Small tables with named rows and columns. After each table, cells are looked up by row and column.

Table lut
|  | favir | zitusif | labed | bik | fanomab | beg | goz |
|---|---|---|---|---|---|---|---|
| lipi | -1 | 1203 | 190 | 325 | 903 | -19 | 754 |
| fof | -1557 | 4465 | -818 | 80 | 2883 | -1722 | 2547 |
| lifed | 1747 | -1742 | 1488 | 524 | -983 | 1650 | -1398 |
| saz | 2042 | -6538 | 526 | 1018 | -3469 | 3039 | -767 |
| nogu | -19 | 6557 | 1692 | -297 | 3444 | -1334 | -555 |
| fuf | -1223 | 2665 | -933 | 233 | 1899 | -1083 | 2410 |
| nagobe | 2979 | -2028 | 2886 | 467 | -1434 | 2402 | -3262 |
| bevaba | -201 | 1105 | -186 | 344 | 849 | -103 | 1188 |
| pogup | 349 | -1649 | -197 | 601 | -622 | 864 | 845 |
| paz | 376 | -153 | 297 | 451 | 82 | 469 | 446 |
| gipog | -343 | 1839 | -40 | 268 | 1266 | -312 | 1068 |
| mapin | -1643 | 4965 | -748 | -12 | 3152 | -1797 | 2523 |
| fut | -1159 | 3775 | -568 | 106 | 2446 | -1294 | 2061 |
| fot | -194 | 2611 | 314 | 130 | 1596 | -465 | 802 |

pogup, bik: 601
bevaba, bik: 344
fuf, zitusif: 2665
bevaba, goz: 1188
lipi, labed: 190
pogup, favir: 349
saz, fanomab: -3469
fof, bik: 80
nogu, favir: -19
fot, bik: 130

Table kegamod
cols = kap, povak, tig, bupi
luduzem: [76.8, 73.5, 84.4, 73.4]
kenar: [77.4, 63.8, 88.4, 61.0]
tus: [83.9, 41.2, 61.2, 34.1]
faneb: [70.1, 74.7, 71.7, 76.1]
fub: [90.0, 38.0, 66.9, 35.2]
runuvag: [69.6, 73.5, 72.1, 71.8]
pudim: [85.8, 99.6, 77.2, 14.7]
vuf: [76.6, 39.8, 62.7, 39.8]
senagoz: [75.1, 76.7, 79.9, 76.5]
foz: [80.9, 85.3, 83.8, 32.6]
pematal: [75.1, 71.8, 69.5, 60.6]
vuk: [61.0, 61.5, 61.2, 73.3]

kenar, tig => 88.4
foz, tig => 83.8
vuf, povak => 39.8
foz, bupi => 32.6
vuk, povak => 61.5
foz, kap => 80.9
vuk, tig => 61.2
vuf, tig => 62.7
pematal, tig => 69.5
vuf, bupi => 39.8
runuvag, tig => 72.1
fub, povak => 38.0
fub, kap => 90.0
runuvag, kap => 69.6
foz, povak => 85.3
pudim, tig => 77.2
faneb, tig => 71.7
Which row has the largest povak? pudim

vodak
|  | daga | fef |
|---|---|---|
| vudavi | 223 | 568 |
| saka | 143 | 502 |
| logivef | 266 | 473 |
| kamo | 262 | 803 |
| ger | 328 | 677 |
| fidediv | 212 | 692 |
| zub | 578 | 325 |
| bimat | 169 | 611 |
| kago | 454 | 617 |
| lufup | 698 | 272 |
| likar | 614 | 309 |
| zik | 450 | 348 |

ger, daga => 328
kago, daga => 454
fidediv, daga => 212
bimat, daga => 169
likar, daga => 614
lufup, fef => 272
saka, daga => 143
zik, daga => 450
bimat, fef => 611
vudavi, fef => 568
fidediv, fef => 692
kago, fef => 617
ger, fef => 677
kamo, fef => 803
zub, fef => 325
likar, fef => 309
vudavi, daga => 223
logivef, daga => 266
zik, fef => 348
logivef, fef => 473
Row with the largest fef: kamo

suzemad:
         kubu   vug  ripad   muf
pabo      609  -285    -82  -196
fareguk    41  -168   -213  -125
podenol  -673   312   -167   479
tiras    -303    92    -45   176
goz      -477  -288   -259   582
gare      143  -239    714  -889
tum       378  -341    104  -550
motimi     35   126    129  -254

What is the muf of gare in suzemad?
-889
What is the vug of tiras in suzemad?
92
What is the kubu of pabo in suzemad?
609
What is the vug of gare in suzemad?
-239
What is the vug of podenol in suzemad?
312
What is the ripad of goz in suzemad?
-259
What is the vug of tum in suzemad?
-341
What is the kubu of tiras in suzemad?
-303
What is the kubu of gare in suzemad?
143
What is the kubu of motimi in suzemad?
35
What is the ripad of gare in suzemad?
714
What is the muf of motimi in suzemad?
-254
Row with the largest ripad: gare

Table tum
|  | mose | kizu | fasori | lenu |
|---|---|---|---|---|
| lizezap | 59 | 110 | 168 | 194 |
| zutel | 57 | 108 | 156 | 210 |
| mot | 76 | 93 | 135 | 138 |
| taneta | 14 | 102 | 133 | 232 |
| datet | 67 | 88 | 109 | 169 |
| zep | 25 | 66 | 91 | 42 |

What is the fasori of zep in tum?
91
What is the mose of zutel in tum?
57
What is the mose of datet in tum?
67
What is the fasori of datet in tum?
109
What is the mose of lizezap in tum?
59
What is the lenu of zutel in tum?
210
What is the lenu of taneta in tum?
232
What is the mose of taneta in tum?
14
What is the lenu of lizezap in tum?
194
What is the fasori of zutel in tum?
156
What is the kizu of zutel in tum?
108
What is the fasori of mot in tum?
135
What is the lenu of datet in tum?
169
What is the mose of mot in tum?
76
What is the mose of zep in tum?
25
What is the lenu of mot in tum?
138
Which row has the largest mose? mot

Table zas
	basu	kebesak	bet	befikeg	zav	vokuvev	sonisil
non	0.1	0.8	0.4	0.6	0.6	0.4	0.2
pigo	0.5	0.4	0.3	0.3	0.3	0.5	0.6
vogadas	0.4	0.5	0.2	0.4	0.2	0.6	0.6
dov	0.5	0.4	0.2	0.3	0.2	0.6	0.7
gamag	0.5	0.5	0.2	0.3	0.2	0.5	0.7
faneso	0.4	0.5	0.7	0.6	0.7	0.2	0.2
rovovi	0.4	0.6	0.5	0.7	0.6	0.3	0.2
kez	0.4	0.5	0.4	0.5	0.5	0.4	0.4

What is the befikeg of dov in zas? 0.3
What is the kebesak of non in zas? 0.8
What is the kebesak of pigo in zas? 0.4
What is the befikeg of non in zas? 0.6
What is the sonisil of pigo in zas? 0.6
What is the zav of non in zas? 0.6
What is the basu of rovovi in zas? 0.4
What is the basu of pigo in zas? 0.5
What is the basu of faneso in zas? 0.4
What is the zav of faneso in zas? 0.7
What is the zav of vogadas in zas? 0.2
Row with the largest zav: faneso

